Below are the code and all the weights of a small trained network. Each question names an input and a target symbol and asks about switching units off, where a switched-off unit gives its printed mean instead of its output.

import numpy as np


def w(rows, s, z=0):
    codes = np.array(rows[::2]) - 128.0
    scale = np.full(codes.shape[1], s)
    scale[-1] = z or s
    return codes * scale


def norm(h):
    return h / np.sqrt((h * h).mean(-1, keepdims=True) + 1e-5)


def f(y):
    return y / 2 * (1 + np.tanh(0.7978845608 * (y + 0.044715 * y**3)))


def softmax(a):
    e = np.exp(a - a.max(-1, keepdims=True))
    return e / e.sum(-1, keepdims=True)


def log_softmax(a):
    a = a - a.max(-1, keepdims=True)
    return a - np.log(np.exp(a).sum(-1, keepdims=True))


def net(x, mask):
    ids = ['ΓΛΠΣΦεητ'.index(c) for c in x.split()]
    T = len(ids)
    res = E[ids] + P[:T]
    u = 0
    for l in range(3):
        q, k, v = (norm(res) @ M[l].T for M in (Q, K, V))
        z = softmax(np.where(np.tri(T) > 0, q @ k.T / 2**0.5, -1e9)) @ v
        res = res + np.where(mask[u], z, O[l][:, -1]) @ O[l][:, :-1]
        u += 1
        y = f(norm(res) @ A[l][:, :-1].T + A[l][:, -1])
        res = res + np.where(mask[u : u + 12], y, B[l][:, -1]) @ B[l][:, :-1]
        u += 12
    return log_softmax(norm(res)[-1] @ U[:, :-1].T + U[:, -1])


Q, K, V, O, A, B = {}, {}, {}, {}, {}, {}
E = w([
[84,84,68,21],'Γ',
[124,24,81,15],'Λ',
[131,80,74,183],'Π',
[172,44,47,175],'Σ',
[103,1,43,198],'Φ',
[18,120,79,245],'ε',
[5,87,94,65],'η',
[125,126,134,125],'τ',
],0.0068)
P = w([
[154,141,109,126],'0',
[177,175,150,157],'1',
[174,70,60,106],'2',
[102,9,182,191],'3',
[168,171,164,155],'4',
[130,86,26,124],'5',
[105,29,199,175],'6',
[160,171,181,164],'7',
[166,90,54,72],'8',
],0.012)
Q[0] = w([
[55,156,85,191],'0.h1',
[255,117,38,103],'0.h1',
],0.0076)
K[0] = w([
[95,203,93,161],'0.h1',
[249,2,78,90],'0.h1',
],0.0059)
V[0] = w([
[196,163,158,187],'0.h1',
[2,126,83,65],'0.h1',
],0.0038)
O[0] = w([
[193,5,160,3,1],'0.h1',
[83,25,114,55,163],'0.h1',
],0.0044,0.0009)
A[0] = w([
[67,101,97,149,86],'0.n1',
[221,124,152,132,1],'0.n2',
[146,137,110,166,123],'0.n3',
[99,110,102,116,64],'0.n4',
[151,79,182,104,131],'0.n5',
[147,150,158,74,191],'0.n6',
[183,248,108,109,92],'0.n7',
[166,160,134,185,165],'0.n8',
[128,80,145,80,168],'0.n9',
[96,177,187,125,150],'0.n10',
[127,206,185,141,44],'0.n11',
[162,71,116,161,37],'0.n12',
],0.014,0.0038)
B[0] = w([
[225,146,154,109,218],'0.n1',
[232,66,121,139,168],'0.n2',
[149,80,165,15,153],'0.n3',
[177,144,221,138,165],'0.n4',
[82,89,141,248,198],'0.n5',
[228,171,38,152,180],'0.n6',
[226,198,87,62,202],'0.n7',
[224,81,229,75,186],'0.n8',
[142,168,119,197,253],'0.n9',
[191,254,9,165,149],'0.n10',
[208,227,175,191,160],'0.n11',
[52,233,131,32,202],'0.n12',
],0.0053,0.0045)
Q[1] = w([
[121,49,96,190],'1.h1',
[2,177,230,142],'1.h1',
],0.0071)
K[1] = w([
[119,85,228,103],'1.h1',
[90,68,107,2],'1.h1',
],0.0084)
V[1] = w([
[111,151,69,130],'1.h1',
[255,115,91,247],'1.h1',
],0.0076)
O[1] = w([
[159,32,121,185,128],'1.h1',
[1,118,98,138,255],'1.h1',
],0.008,0.0058)
A[1] = w([
[92,71,137,168,46],'1.n1',
[147,225,128,189,180],'1.n2',
[106,122,93,67,83],'1.n3',
[154,53,146,126,46],'1.n4',
[100,106,82,63,15],'1.n5',
[70,174,123,189,218],'1.n6',
[111,149,85,104,148],'1.n7',
[164,93,85,129,73],'1.n8',
[158,233,225,138,70],'1.n9',
[112,94,108,188,129],'1.n10',
[171,110,252,90,3],'1.n11',
[52,144,169,71,164],'1.n12',
],0.011,0.003)
B[1] = w([
[153,171,132,125,226],'1.n1',
[58,133,81,126,198],'1.n2',
[141,167,143,120,205],'1.n3',
[110,140,126,142,155],'1.n4',
[129,152,156,131,219],'1.n5',
[112,70,101,84,252],'1.n6',
[125,149,118,99,216],'1.n7',
[91,106,155,114,171],'1.n8',
[97,103,246,167,189],'1.n9',
[136,140,149,95,249],'1.n10',
[126,12,96,148,196],'1.n11',
[115,95,56,133,187],'1.n12',
],0.011,0.0033)
Q[2] = w([
[141,218,3,27],'2.h1',
[1,65,174,118],'2.h1',
],0.0077)
K[2] = w([
[83,187,100,250],'2.h1',
[129,148,137,107],'2.h1',
],0.016)
V[2] = w([
[2,87,86,132],'2.h1',
[40,43,245,48],'2.h1',
],0.0055)
O[2] = w([
[20,126,226,164,252],'2.h1',
[190,172,171,3,175],'2.h1',
],0.007,0.0018)
A[2] = w([
[118,82,110,188,100],'2.n1',
[67,149,122,113,141],'2.n2',
[191,178,200,104,123],'2.n3',
[110,218,112,115,141],'2.n4',
[111,92,78,105,160],'2.n5',
[98,151,205,101,106],'2.n6',
[204,159,114,187,3],'2.n7',
[148,251,111,222,133],'2.n8',
[109,175,111,94,104],'2.n9',
[196,178,94,114,107],'2.n10',
[184,116,108,107,64],'2.n11',
[145,121,64,227,32],'2.n12',
],0.014,0.0042)
B[2] = w([
[146,146,82,126,179],'2.n1',
[145,88,137,159,229],'2.n2',
[135,211,148,164,163],'2.n3',
[168,74,188,107,177],'2.n4',
[149,196,147,139,253],'2.n5',
[141,172,120,191,168],'2.n6',
[93,124,195,180,135],'2.n7',
[121,143,94,7,162],'2.n8',
[181,98,155,149,167],'2.n9',
[95,139,109,179,155],'2.n10',
[55,66,141,126,136],'2.n11',
[179,99,144,184,162],'2.n12',
],0.011,0.0059)
U = w([
[163,205,36,27,179],'Γ',
[203,156,46,243,80],'Λ',
[222,66,186,158,68],'Π',
[150,104,155,23,160],'Σ',
[171,59,118,112,140],'Φ',
[79,124,214,254,8],'ε',
[10,133,64,102,183],'η',
[159,242,193,118,251],'τ',
],0.0095,0.0028)

Each question gives the input, a string of symbols that net reads in full, and the target symbol t.
The units are the heads (2 rows each of Q, K, V and O) and the neurons (one row each of A and B). Each row of codes is followed by its name. A weight is (code - 128) times the scale printed after its matrix; where a second scale follows, it is the last column's (O, A, B and U).
mask holds one flag per unit, layer by layer, with each layer's heads first. A switched-off unit (its flag False) gives its mean, the last column of its rows in O or B, instead of its output. The means were averaged over made-up inputs and are rounded, as every weight is.
A unit's drop is (log p(t) with every unit on - log p(t) with that unit switched off) / (log p(t) with every unit on - log p(t) with every unit switched off).
The circuit of an input: a set's keep is (log p(t) with only the set's units on - log p(t) with every unit switched off) / (log p(t) with every unit on - log p(t) with every unit switched off). Starting from the 12 units with the biggest drops (on a tie, the unit counted first), units are removed one at a time, each time the one whose removal leaves the highest keep (on an exact tie, the one counted first), for as long as the keep stays at least 0.8.
units of the circuit, in order: the units of the circuit, biggest drop first
most important unit: the unit with the biggest drop
k most important neurons: the k neurons with the biggest drops, biggest first
k most important neurons of layer l: the k neurons of layer l with the biggest drops, biggest first
input ε τ Γ Λ Λ Π ε, target η: 3 most important neurons -> [1.n6 0.n11 1.n12]
input Φ Λ ε, target η: most important unit -> 1.h1
input Φ ε Γ Λ Π Λ Λ Γ, target Γ: units of the circuit, in order -> [2.n8 0.n10]
input Γ Γ ε Λ Λ Π, target η: units of the circuit, in order -> [1.h1 0.n5]
input τ Γ ε Φ η Φ τ, target Λ: units of the circuit, in order -> [2.h1 0.n7 2.n1]
input Λ Λ τ Λ Λ, target Λ: 3 most important neurons -> [0.n6 0.n2 0.n7]
input Γ η Γ Λ Π Λ, target Π: 2 most important neurons -> [1.n6 0.n5]
input Γ Λ Γ Λ Λ Π ε, target τ: 3 most important neurons -> [1.n8 0.n12 0.n5]
input Γ Π Σ Γ Γ Γ, target Λ: 2 most important neurons of layer 0 -> [0.n11 0.n7]
input ε Π Λ ε Γ Λ η, target η: 3 most important neurons -> [0.n8 1.n12 1.n6]
input Σ Λ Λ Λ τ Π Λ, target Γ: 3 most important neurons -> [0.n12 1.n9 1.n2]
input Π τ Γ Γ, target Σ: 2 most important neurons of layer 0 -> [0.n6 0.n8]
input Π Γ Π Λ τ Λ Γ, target Σ: 2 most important neurons of layer 0 -> [0.n12 0.n6]
input η Φ Γ, target τ: 3 most important neurons -> [1.n11 2.n3 1.n6]
input Φ Λ Γ, target η: units of the circuit, in order -> [1.h1]
input ε Λ Γ, target η: 2 most important neurons of layer 0 -> [0.n12 0.n1]
input Λ τ Σ, target Γ: 3 most important neurons of layer 1 -> [1.n2 1.n10 1.n6]
input Γ Γ Φ Σ Λ Π Γ, target τ: 4 most important neurons of layer 1 -> [1.n8 1.n2 1.n1 1.n11]
input Π τ Π, target Γ: 3 most important neurons of layer 0 -> [0.n11 0.n8 0.n10]
input Λ Φ Λ, target τ: 3 most important neurons of layer 1 -> [1.n2 1.n12 1.n10]
input η η Λ ε, target Π: 2 most important neurons -> [0.n5 0.n6]
input Λ Φ η, target τ: most important neuron -> [0.n8]
input ε Σ Λ Φ, target η: 4 most important neurons -> [0.n12 0.n8 0.n1 1.n11]
input τ η Λ Λ η ε, target ε: 3 most important neurons of layer 2 -> [2.n2 2.n6 2.n8]
input Π Λ Π Σ, target Σ: 2 most important neurons of layer 0 -> [0.n6 0.n2]
